Here is a tiny trained network, its code and every weight. The questions are about switching its units off for an input and a target symbol, where a switched-off unit gives its printed mean instead of its output.

import numpy as np


def w(rows, s, z=0):
    codes = np.array(rows[::2]) - 128.0
    scale = np.full(codes.shape[1], s)
    scale[-1] = z or s
    return codes * scale


def norm(h):
    return h / np.sqrt((h * h).mean(-1, keepdims=True) + 1e-5)


def softmax(a):
    e = np.exp(a - a.max(-1, keepdims=True))
    return e / e.sum(-1, keepdims=True)


def log_softmax(a):
    a = a - a.max(-1, keepdims=True)
    return a - np.log(np.exp(a).sum(-1, keepdims=True))


def net(x, mask):
    ids = ['αγδζθλμξστφψω'.index(c) for c in x.split()]
    T = len(ids)
    res = E[ids] + P[:T]
    u = 0
    for l in range(3):
        r = norm(res)
        for j in range(2):
            rows = slice(2 * j, 2 * j + 2)
            q, k, v = (r @ M[l][rows].T for M in (Q, K, V))
            z = softmax(np.where(np.tri(T) > 0, q @ k.T / 2**0.5, -1e9)) @ v
            o = O[l][rows]
            res = res + np.where(mask[u + j], z, o[:, -1]) @ o[:, :-1]
        u += 2
    return log_softmax(norm(res)[-1] @ U[:, :-1].T + U[:, -1])


Q, K, V, O = {}, {}, {}, {}
E = w([
[132,166,113,137,153,182,181,142,111,169,99,124],'α',
[208,98,145,120,125,111,98,123,174,124,173,160],'γ',
[81,41,110,163,106,126,69,207,60,72,107,216],'δ',
[137,133,155,135,196,187,217,141,83,139,104,101],'ζ',
[160,161,120,118,161,159,169,120,163,153,37,118],'θ',
[229,94,182,123,153,147,216,94,125,123,115,69],'λ',
[137,118,164,82,192,151,62,68,91,136,237,162],'μ',
[247,75,181,157,155,244,165,92,102,154,179,137],'ξ',
[179,92,94,176,152,136,210,91,84,129,221,191],'σ',
[104,142,129,117,21,143,143,127,127,157,169,68],'τ',
[79,79,110,137,110,105,139,64,161,173,161,195],'φ',
[170,63,152,107,80,71,160,132,83,168,119,145],'ψ',
[74,81,193,159,102,129,108,136,149,178,140,85],'ω',
],0.015)
P = w([
[75,231,182,80,97,107,178,198,180,120,182,179],'0',
[134,233,196,34,74,199,112,145,118,138,153,153],'1',
[131,207,168,78,94,163,128,152,110,168,159,125],'2',
[146,176,148,108,97,165,132,146,80,155,145,96],'3',
[161,162,122,119,86,148,97,147,79,168,104,59],'4',
[177,141,101,145,75,143,81,150,60,166,115,37],'5',
[187,120,85,154,54,153,59,143,41,156,72,1],'6',
],0.0064)
Q[0] = w([
[54,173,157,121,187,69,95,142,138,19,86,60],'0.h0',
[181,141,79,188,204,147,89,143,252,84,115,197],'0.h0',
[9,92,194,95,253,26,131,129,167,63,162,168],'0.h1',
[62,183,147,70,64,67,117,44,48,170,139,162],'0.h1',
],0.0055)
K[0] = w([
[134,201,143,53,211,118,185,181,129,80,142,185],'0.h0',
[167,167,113,62,120,134,209,79,191,188,201,15],'0.h0',
[120,253,200,71,143,131,174,186,148,121,143,161],'0.h1',
[85,46,195,122,5,70,22,191,144,41,118,172],'0.h1',
],0.0056)
V[0] = w([
[157,103,167,142,117,161,158,93,128,255,132,181],'0.h0',
[133,71,74,114,170,100,83,152,125,100,69,218],'0.h0',
[155,156,141,200,117,166,95,172,79,138,172,159],'0.h1',
[139,187,98,113,131,145,115,96,133,103,85,114],'0.h1',
],0.0057)
O[0] = w([
[156,50,69,228,134,237,95,121,167,142,160,175,254],'0.h0',
[177,112,49,127,141,102,115,225,155,179,178,147,73],'0.h0',
[147,254,95,149,151,148,11,146,73,94,68,82,217],'0.h1',
[68,54,82,129,117,195,150,229,117,100,101,91,65],'0.h1',
],0.0065,0.0055)
Q[1] = w([
[153,68,90,168,62,148,140,107,117,88,203,165],'1.h0',
[135,102,115,106,81,133,98,69,134,199,125,103],'1.h0',
[155,149,208,174,99,214,71,68,87,176,94,95],'1.h1',
[99,104,104,101,163,2,99,157,153,137,95,47],'1.h1',
],0.0089)
K[1] = w([
[111,105,98,151,6,127,112,111,84,39,225,234],'1.h0',
[161,49,78,162,91,93,90,61,100,229,109,84],'1.h0',
[77,9,61,253,69,66,33,180,26,139,100,49],'1.h1',
[162,193,169,106,180,125,182,41,179,187,163,49],'1.h1',
],0.0051)
V[1] = w([
[134,89,143,164,153,149,136,41,135,78,177,173],'1.h0',
[103,113,105,164,125,73,106,108,79,117,128,170],'1.h0',
[140,129,98,155,254,146,123,117,145,81,66,244],'1.h1',
[114,144,60,105,98,126,187,43,120,124,170,133],'1.h1',
],0.0057)
O[1] = w([
[86,168,159,86,165,76,188,130,161,148,26,70,254],'1.h0',
[122,171,176,132,141,186,79,132,57,189,2,153,129],'1.h0',
[176,104,89,61,108,133,64,167,176,178,91,71,106],'1.h1',
[241,157,103,136,165,169,97,29,107,101,211,160,147],'1.h1',
],0.0087,0.0049)
Q[2] = w([
[86,106,141,132,62,46,93,214,149,196,110,160],'2.h0',
[212,113,163,192,109,185,104,89,126,241,98,152],'2.h0',
[46,82,126,114,111,1,176,93,131,95,137,191],'2.h1',
[120,77,116,21,117,68,145,168,183,105,170,104],'2.h1',
],0.0078)
K[2] = w([
[113,199,112,107,37,74,148,181,129,149,194,77],'2.h0',
[92,28,75,188,87,104,149,157,50,142,2,189],'2.h0',
[164,153,249,149,112,189,190,149,210,97,177,85],'2.h1',
[137,205,137,7,192,141,137,162,157,72,200,211],'2.h1',
],0.0063)
V[2] = w([
[120,84,123,54,167,116,219,82,107,128,76,181],'2.h0',
[227,132,228,154,127,201,212,202,63,68,68,96],'2.h0',
[2,120,178,143,203,173,50,137,208,129,163,127],'2.h1',
[62,14,180,172,21,119,114,121,169,207,84,125],'2.h1',
],0.0058)
O[2] = w([
[176,88,77,62,145,120,128,233,71,211,163,155,195],'2.h0',
[99,107,173,168,153,43,73,209,184,103,115,153,253],'2.h0',
[31,75,117,110,207,81,153,48,90,200,145,2,77],'2.h1',
[90,168,208,148,139,232,208,139,200,191,143,122,108],'2.h1',
],0.0078,0.0024)
U = w([
[61,187,54,99,124,179,117,176,137,133,145,97,59],'α',
[121,103,184,148,190,135,49,104,209,109,103,79,47],'γ',
[26,110,118,66,132,52,127,233,78,137,94,118,246],'δ',
[101,58,70,106,142,160,159,198,178,111,201,104,179],'ζ',
[58,119,21,144,141,141,159,101,222,56,82,89,105],'θ',
[166,36,150,99,111,83,196,159,142,98,134,90,150],'λ',
[90,122,120,60,166,92,70,105,68,144,140,32,168],'μ',
[143,80,112,86,116,239,136,54,71,200,106,112,176],'ξ',
[144,172,172,143,116,169,157,162,173,173,140,254,3],'σ',
[118,210,118,101,60,63,130,64,194,116,139,99,87],'τ',
[7,133,181,170,196,97,171,88,132,196,87,123,120],'φ',
[216,131,84,121,144,89,47,115,87,123,101,121,120],'ψ',
[69,158,175,183,140,107,156,60,73,34,135,150,154],'ω',
],0.0082,0.0036)

Each question gives the input, a string of symbols that net reads in full, and the target symbol t.
The units are the heads (2 rows each of Q, K, V and O). Each row of codes is followed by its name. A weight is (code - 128) times the scale printed after its matrix; where a second scale follows, it is the last column's (O and U).
mask holds one flag per head, layer by layer. A switched-off head (its flag False) gives its mean, the last column of its rows in O, instead of its output. The means were averaged over made-up inputs and are rounded, as every weight is.
A unit's drop is (log p(t) with every unit on - log p(t) with that unit switched off) / (log p(t) with every unit on - log p(t) with every unit switched off).
The circuit of an input: a set's keep is (log p(t) with only the set's units on - log p(t) with every unit switched off) / (log p(t) with every unit on - log p(t) with every unit switched off). Starting from all 6 units, units are removed one at a time, each time the one whose removal leaves the highest keep (on an exact tie, the one counted first), for as long as the keep stays at least 0.8.
units of the circuit, in order: the units of the circuit, biggest drop first
most important unit: the unit with the biggest drop
heads that matter: for each layer, one digit per head in row order, 1 if its drop is at least 0.15 and else 0, layers parted by /
drop when u is switched off: that unit's drop, to one decimal
input σ ω λ, target φ: most important unit	1.h1
input σ θ γ τ ψ γ, target σ: heads that matter	00 / 00 / 01
input γ δ σ ζ, target ζ: heads that matter	10 / 11 / 00
input ζ ψ σ ω τ, target φ: heads that matter	00 / 01 / 01
input α ω σ γ, target φ: heads that matter	10 / 01 / 01
input θ α λ τ σ ψ ω, target φ: heads that matter	00 / 01 / 01
input α α γ θ ζ, target ζ: heads that matter	01 / 10 / 00
input ζ γ σ φ σ μ, target ξ: units of the circuit, in order	(2.h0; 0.h0)
input μ τ σ σ θ, target ψ: heads that matter	00 / 00 / 01
input σ σ ω τ, target φ: units of the circuit, in order	(2.h1; 1.h1)
input τ θ σ α ξ, target ψ: heads that matter	00 / 00 / 01
input λ σ ψ, target σ: heads that matter	10 / 00 / 01
input φ α τ, target ξ: heads that matter	10 / 10 / 10
input α ψ λ, target σ: most important unit	2.h1
input α δ τ δ, target ω: heads that matter	11 / 10 / 10
input λ ξ α λ τ ξ, target ω: heads that matter	00 / 01 / 00
input φ σ μ α α τ μ, target ω: heads that matter	00 / 01 / 00
input δ θ ξ σ, target σ: units of the circuit, in order	(1.h1; 2.h1; 0.h0)
input τ δ α, target α: heads that matter	11 / 11 / 10
input α ξ σ μ, target ψ: units of the circuit, in order	(2.h1)
input δ μ ξ σ δ σ ζ, target ψ: heads that matter	11 / 10 / 00
input δ ψ τ ζ γ θ ω, target ω: units of the circuit, in order	(1.h0; 1.h1)
input δ α ψ α τ θ, target θ: units of the circuit, in order	(2.h0; 1.h0; 0.h1)
input θ σ τ λ θ σ θ, target ψ: units of the circuit, in order	(2.h1; 1.h1)
input λ σ σ ψ τ, target σ: drop when 0.h0 is switched off	0.1
input γ σ θ σ σ α, target ψ: drop when 2.h1 is switched off	0.3
input α τ ξ γ δ α α, target α: drop when 1.h1 is switched off	0.5
input σ λ γ γ σ λ, target ψ: units of the circuit, in order	(2.h1)
input λ σ ξ σ ω ω θ, target φ: drop when 1.h1 is switched off	0.3
